Below are the code and all the weights of a small trained network. Each question names an input and a target symbol and asks about switching units off, where a switched-off unit gives its printed mean instead of its output.

import numpy as np


def w(rows, s, z=0):
    codes = np.array(rows[::2]) - 128.0
    scale = np.full(codes.shape[1], s)
    scale[-1] = z or s
    return codes * scale


def norm(h):
    return h / np.sqrt((h * h).mean(-1, keepdims=True) + 1e-5)


def f(y):
    return y / 2 * (1 + np.tanh(0.7978845608 * (y + 0.044715 * y**3)))


def softmax(a):
    e = np.exp(a - a.max(-1, keepdims=True))
    return e / e.sum(-1, keepdims=True)


def log_softmax(a):
    a = a - a.max(-1, keepdims=True)
    return a - np.log(np.exp(a).sum(-1, keepdims=True))


def net(x, mask):
    ids = ['ΓΔΞΩαβεηθλμπστφψ'.index(c) for c in x.split()]
    T = len(ids)
    res = E[ids] + P[:T]
    u = 0
    for l in range(2):
        q, k, v = (norm(res) @ M[l].T for M in (Q, K, V))
        z = softmax(np.where(np.tri(T) > 0, q @ k.T / 2**0.5, -1e9)) @ v
        res = res + np.where(mask[u], z, O[l][:, -1]) @ O[l][:, :-1]
        u += 1
        y = f(norm(res) @ A[l][:, :-1].T + A[l][:, -1])
        res = res + np.where(mask[u : u + 8], y, B[l][:, -1]) @ B[l][:, :-1]
        u += 8
    return log_softmax(norm(res)[-1] @ U[:, :-1].T + U[:, -1])


Q, K, V, O, A, B = {}, {}, {}, {}, {}, {}
E = w([
[142,44,203,19,147],'Γ',
[146,89,103,154,121],'Δ',
[154,91,100,157,125],'Ξ',
[143,92,100,156,116],'Ω',
[200,35,23,36,89],'α',
[147,85,97,156,117],'β',
[165,86,94,159,133],'ε',
[233,148,107,81,190],'η',
[161,88,90,164,129],'θ',
[133,96,167,180,177],'λ',
[177,193,112,127,76],'μ',
[116,114,82,177,123],'π',
[65,182,180,102,103],'σ',
[105,184,198,91,132],'τ',
[37,151,126,132,19],'φ',
[82,169,121,48,253],'ψ',
],0.0061)
P = w([
[93,83,83,2,189],'0',
[101,87,94,37,172],'1',
[98,90,101,60,158],'2',
[109,96,106,79,151],'3',
[117,102,111,93,150],'4',
[121,108,116,102,145],'5',
[126,114,117,114,140],'6',
[132,119,123,124,137],'7',
[134,123,128,135,132],'8',
[138,127,134,148,129],'9',
[140,138,144,163,118],'10',
[144,141,147,170,116],'11',
[154,143,142,168,118],'12',
],0.0042)
Q[0] = w([
[67,223,254,23,50],'L0H0',
[238,17,77,219,181],'L0H0',
],0.0049)
K[0] = w([
[128,51,100,25,171],'L0H0',
[144,167,162,255,107],'L0H0',
],0.0057)
V[0] = w([
[202,112,253,75,48],'L0H0',
[84,251,165,135,193],'L0H0',
],0.0028)
O[0] = w([
[203,76,194,59,23,49],'L0H0',
[1,61,165,172,207,4],'L0H0',
],0.0036,0.0019)
A[0] = w([
[145,71,250,139,233,250],'L0N0',
[54,137,63,97,44,190],'L0N1',
[74,85,125,176,100,161],'L0N2',
[221,149,63,81,33,85],'L0N3',
[53,71,92,182,77,160],'L0N4',
[100,23,82,179,197,91],'L0N5',
[3,102,247,212,206,78],'L0N6',
[124,128,180,209,224,152],'L0N7',
],0.0032,0.0015)
B[0] = w([
[135,54,64,106,95,243],'L0N0',
[175,73,64,147,189,214],'L0N1',
[178,145,158,131,183,145],'L0N2',
[254,162,27,93,148,255],'L0N3',
[202,100,131,120,177,175],'L0N4',
[86,148,172,181,106,233],'L0N5',
[231,190,52,108,60,123],'L0N6',
[153,135,62,106,144,165],'L0N7',
],0.0034,0.0012)
Q[1] = w([
[229,141,90,171,90],'L1H0',
[194,30,33,254,178],'L1H0',
],0.006)
K[1] = w([
[192,147,176,238,154],'L1H0',
[137,221,213,252,2],'L1H0',
],0.0052)
V[1] = w([
[49,149,67,129,30],'L1H0',
[36,252,143,4,207],'L1H0',
],0.0036)
O[1] = w([
[67,197,62,105,4,92],'L1H0',
[209,183,195,241,63,3],'L1H0',
],0.0037,0.0013)
A[1] = w([
[181,94,66,147,161,157],'L1N0',
[16,185,216,101,52,64],'L1N1',
[128,185,77,140,19,89],'L1N2',
[198,129,124,155,84,150],'L1N3',
[135,154,66,180,187,186],'L1N4',
[88,137,65,159,2,66],'L1N5',
[118,127,151,23,148,255],'L1N6',
[140,129,155,237,89,119],'L1N7',
],0.0058,0.0023)
B[1] = w([
[133,136,150,193,72,255],'L1N0',
[130,162,147,240,50,148],'L1N1',
[2,127,57,123,48,152],'L1N2',
[71,173,168,21,156,151],'L1N3',
[62,195,178,97,123,211],'L1N4',
[94,10,83,191,65,153],'L1N5',
[75,155,222,160,40,211],'L1N6',
[145,182,190,162,75,117],'L1N7',
],0.0045,0.0043)
U = w([
[15,232,216,59,228,37],'Γ',
[132,37,253,19,87,76],'Δ',
[235,227,189,44,200,63],'Ξ',
[120,249,70,21,40,78],'Ω',
[146,157,119,109,102,36],'α',
[193,52,34,50,55,86],'β',
[222,137,82,118,195,91],'ε',
[190,134,125,156,133,47],'η',
[211,192,26,157,213,83],'θ',
[61,7,127,180,235,250],'λ',
[220,44,161,227,89,149],'μ',
[32,221,74,246,223,160],'π',
[81,223,245,224,17,140],'σ',
[182,190,203,212,98,151],'τ',
[28,46,34,230,5,202],'φ',
[114,139,116,226,133,253],'ψ',
],0.0071,0.004)

Each question gives the input, a string of symbols that net reads in full, and the target symbol t.
The units are the heads (2 rows each of Q, K, V and O) and the neurons (one row each of A and B). Each row of codes is followed by its name. A weight is (code - 128) times the scale printed after its matrix; where a second scale follows, it is the last column's (O, A, B and U).
mask holds one flag per unit, layer by layer, with each layer's heads first. A switched-off unit (its flag False) gives its mean, the last column of its rows in O or B, instead of its output. The means were averaged over made-up inputs and are rounded, as every weight is.
A unit's drop is (log p(t) with every unit on - log p(t) with that unit switched off) / (log p(t) with every unit on - log p(t) with every unit switched off).
most important unit: the unit with the biggest drop
top k neurons: the k neurons with the biggest drops, biggest first
k most important neurons of layer l: the k neurons of layer l with the biggest drops, biggest first
input ψ Ξ α ψ φ π μ μ ε μ λ, target μ: most important unit	L0N3
input Δ Γ Ω σ α β μ θ, target μ: top 2 neurons	[L1N0, L1N2]
input μ φ μ Ξ Δ, target μ: top 4 neurons	[L0N1, L1N2, L1N0, L1N6]
input λ Γ η ε μ θ μ Γ π β, target π: top 2 neurons	[L1N4, L1N5]
input ε τ ψ θ φ Γ σ α Ω, target σ: 4 most important neurons of layer 1	[L1N0, L1N3, L1N4, L1N7]
input Γ μ Ξ β, target μ: 2 most important neurons of layer 0	[L0N6, L0N0]
input Γ Ω η β Ξ τ ε μ λ, target μ: top 4 neurons	[L0N0, L0N7, L1N0, L1N2]
input τ λ τ ε μ μ μ θ, target μ: top 3 neurons	[L1N0, L0N3, L1N6]
input α Δ λ σ λ λ, target σ: 4 most important neurons of layer 0	[L0N7, L0N0, L0N3, L0N4]
input θ β τ, target σ: 2 most important neurons of layer 1	[L1N6, L1N1]
input Ξ θ μ β λ λ ε ε, target λ: 3 most important neurons of layer 0	[L0N5, L0N6, L0N1]
input τ Ξ α Δ θ, target θ: top 3 neurons	[L1N5, L1N2, L0N3]
input τ Ω Γ Δ σ λ, target σ: top 2 neurons	[L0N0, L0N7]
input α σ Γ λ λ σ σ η Ξ, target σ: most important unit	L0N0
input η φ Δ Δ λ σ π Δ, target σ: 3 most important neurons of layer 0	[L0N0, L0N7, L0N3]
input φ Δ Δ ε η η φ ε λ π Ω, target π: 2 most important neurons of layer 1	[L1N5, L1N4]
input θ η μ λ Γ σ ψ β α φ β λ, target φ: top 2 neurons	[L0N0, L0N7]
input λ λ λ τ μ Δ φ π Γ ε π ε, target π: 2 most important neurons of layer 1	[L1N4, L1N6]
input ε β π λ, target π: top 2 neurons	[L0N7, L0N6]
input Ξ λ Γ α Ξ σ β λ β, target λ: 2 most important neurons of layer 0	[L0N5, L0N1]
input ε λ α Δ μ μ ε, target μ: most important neuron of layer 1	[L1N0]
input β φ β Ω ε ε τ Γ Γ λ θ, target λ: top 3 neurons	[L0N5, L0N6, L0N1]
